Below are the code and all the weights of a small trained network. Each question names an input and a target symbol and asks about switching units off, where a switched-off unit gives its printed mean instead of its output.

import numpy as np


def w(rows, s, z=0):
    codes = np.array(rows[::2]) - 128.0
    scale = np.full(codes.shape[1], s)
    scale[-1] = z or s
    return codes * scale


def f(y):
    return np.maximum(y, 0)


def softmax(a):
    e = np.exp(a - a.max(-1, keepdims=True))
    return e / e.sum(-1, keepdims=True)


def log_softmax(a):
    a = a - a.max(-1, keepdims=True)
    return a - np.log(np.exp(a).sum(-1, keepdims=True))


def net(x, mask):
    ids = ['Σαβγπτ'.index(c) for c in x.split()]
    T = len(ids)
    res = E[ids] + P[:T]
    q, k, v = (res @ M[0].T for M in (Q, K, V))
    z = softmax(np.where(np.tri(T) > 0, q @ k.T / 3**0.5, -1e9)) @ v
    res = res + np.where(mask[0], z, O[0][:, -1]) @ O[0][:, :-1]
    y = f(res @ A[0][:, :-1].T + A[0][:, -1])
    res = res + np.where(mask[1:13], y, B[0][:, -1]) @ B[0][:, :-1]
    return log_softmax(res[-1] @ U[:, :-1].T + U[:, -1])


Q, K, V, O, A, B = {}, {}, {}, {}, {}, {}
E = w([
[100,130,90],'Σ',
[130,144,112],'α',
[123,115,157],'β',
[161,131,195],'γ',
[45,219,57],'π',
[165,28,2],'τ',
],0.013)
P = w([
[254,246,77],'0',
[160,226,53],'1',
[177,209,71],'2',
[204,187,114],'3',
[168,145,116],'4',
[163,123,143],'5',
[175,120,174],'6',
[149,103,185],'7',
[156,97,203],'8',
[136,83,211],'9',
[147,86,224],'10',
[131,81,217],'11',
],0.007)
Q[0] = w([
[61,104,25],'h1',
[58,87,228],'h1',
[253,108,73],'h1',
],0.0054)
K[0] = w([
[192,216,127],'h1',
[81,119,244],'h1',
[253,27,74],'h1',
],0.0063)
V[0] = w([
[31,255,127],'h1',
[175,68,32],'h1',
[192,129,196],'h1',
],0.0086)
O[0] = w([
[247,174,177,253],'h1',
[88,67,42,234],'h1',
[135,193,111,56],'h1',
],0.011,0.0031)
A[0] = w([
[105,141,191,143],'n1',
[137,122,42,141],'n2',
[122,128,129,107],'n3',
[97,151,102,136],'n4',
[188,80,140,117],'n5',
[109,56,146,83],'n6',
[148,44,254,163],'n7',
[111,69,138,2],'n8',
[177,192,200,108],'n9',
[148,149,121,194],'n10',
[215,88,115,52],'n11',
[186,138,190,179],'n12',
],0.012,0.0061)
B[0] = w([
[169,155,144,158],'n1',
[174,129,149,224],'n2',
[119,130,120,128],'n3',
[166,196,122,154],'n4',
[60,130,90,168],'n5',
[100,85,219,171],'n6',
[168,109,39,198],'n7',
[109,112,255,152],'n8',
[72,181,137,255],'n9',
[120,160,135,201],'n10',
[116,154,30,161],'n11',
[63,177,163,248],'n12',
],0.0088,0.0083)
U = w([
[203,97,9,137],'Σ',
[201,119,100,153],'α',
[111,93,183,156],'β',
[123,107,248,3],'γ',
[75,139,95,136],'π',
[84,76,116,122],'τ',
],0.015,0.0046)

Each question gives the input, a string of symbols that net reads in full, and the target symbol t.
The units are the heads (3 rows each of Q, K, V and O) and the neurons (one row each of A and B). Each row of codes is followed by its name. A weight is (code - 128) times the scale printed after its matrix; where a second scale follows, it is the last column's (O, A, B and U).
mask holds one flag per unit, heads first, then neurons. A switched-off unit (its flag False) gives its mean, the last column of its rows in O or B, instead of its output. The means were averaged over made-up inputs and are rounded, as every weight is.
A unit's drop is (log p(t) with every unit on - log p(t) with that unit switched off) / (log p(t) with every unit on - log p(t) with every unit switched off).
The circuit of an input: a set's keep is (log p(t) with only the set's units on - log p(t) with every unit switched off) / (log p(t) with every unit on - log p(t) with every unit switched off). Starting from the 12 units with the biggest drops (on a tie, the unit counted first), units are removed one at a time, each time the one whose removal leaves the highest keep (on an exact tie, the one counted first), for as long as the keep stays at least 0.8.
units of the circuit, in order: the units of the circuit, biggest drop first
most important unit: the unit with the biggest drop
top k neurons: the k neurons with the biggest drops, biggest first
drop when u is switched off: that unit's drop, to one decimal
input τ γ τ γ, target τ: units of the circuit, in order	h1
input β β τ α γ τ α β τ τ γ α, target τ: units of the circuit, in order	h1; n9
input γ τ γ Σ τ, target τ: top 3 neurons	n6; n8; n7
input π τ π π γ α, target Σ: top 2 neurons	n9; n6
input π π τ Σ β, target Σ: top 2 neurons	n7; n9
input β π τ π τ π π γ α β, target π: units of the circuit, in order	n7; n2; n5
input π Σ τ α γ, target Σ: units of the circuit, in order	n7; n6
input Σ τ α, target Σ: units of the circuit, in order	h1; n12; n9
input Σ τ γ α α π, target Σ: top 4 neurons	n12; n9; n6; n8
input π π β π π γ Σ π α π α, target π: top 2 neurons	n12; n9
input β τ π π π π τ π π γ γ γ, target π: top 2 neurons	n7; n12
input γ α α α π π π γ γ τ π, target γ: top 3 neurons	n7; n11; n5
input γ τ γ π π Σ, target Σ: top 3 neurons	n12; n9; n6
input π π τ Σ α π Σ β, target Σ: most important unit	n7
input β τ γ τ β β, target τ: drop when h1 is switched off	0.8
input τ π π α γ τ β π τ, target β: drop when n8 is switched off	0.6
input γ γ β τ π τ τ, target β: drop when n6 is switched off	0.6
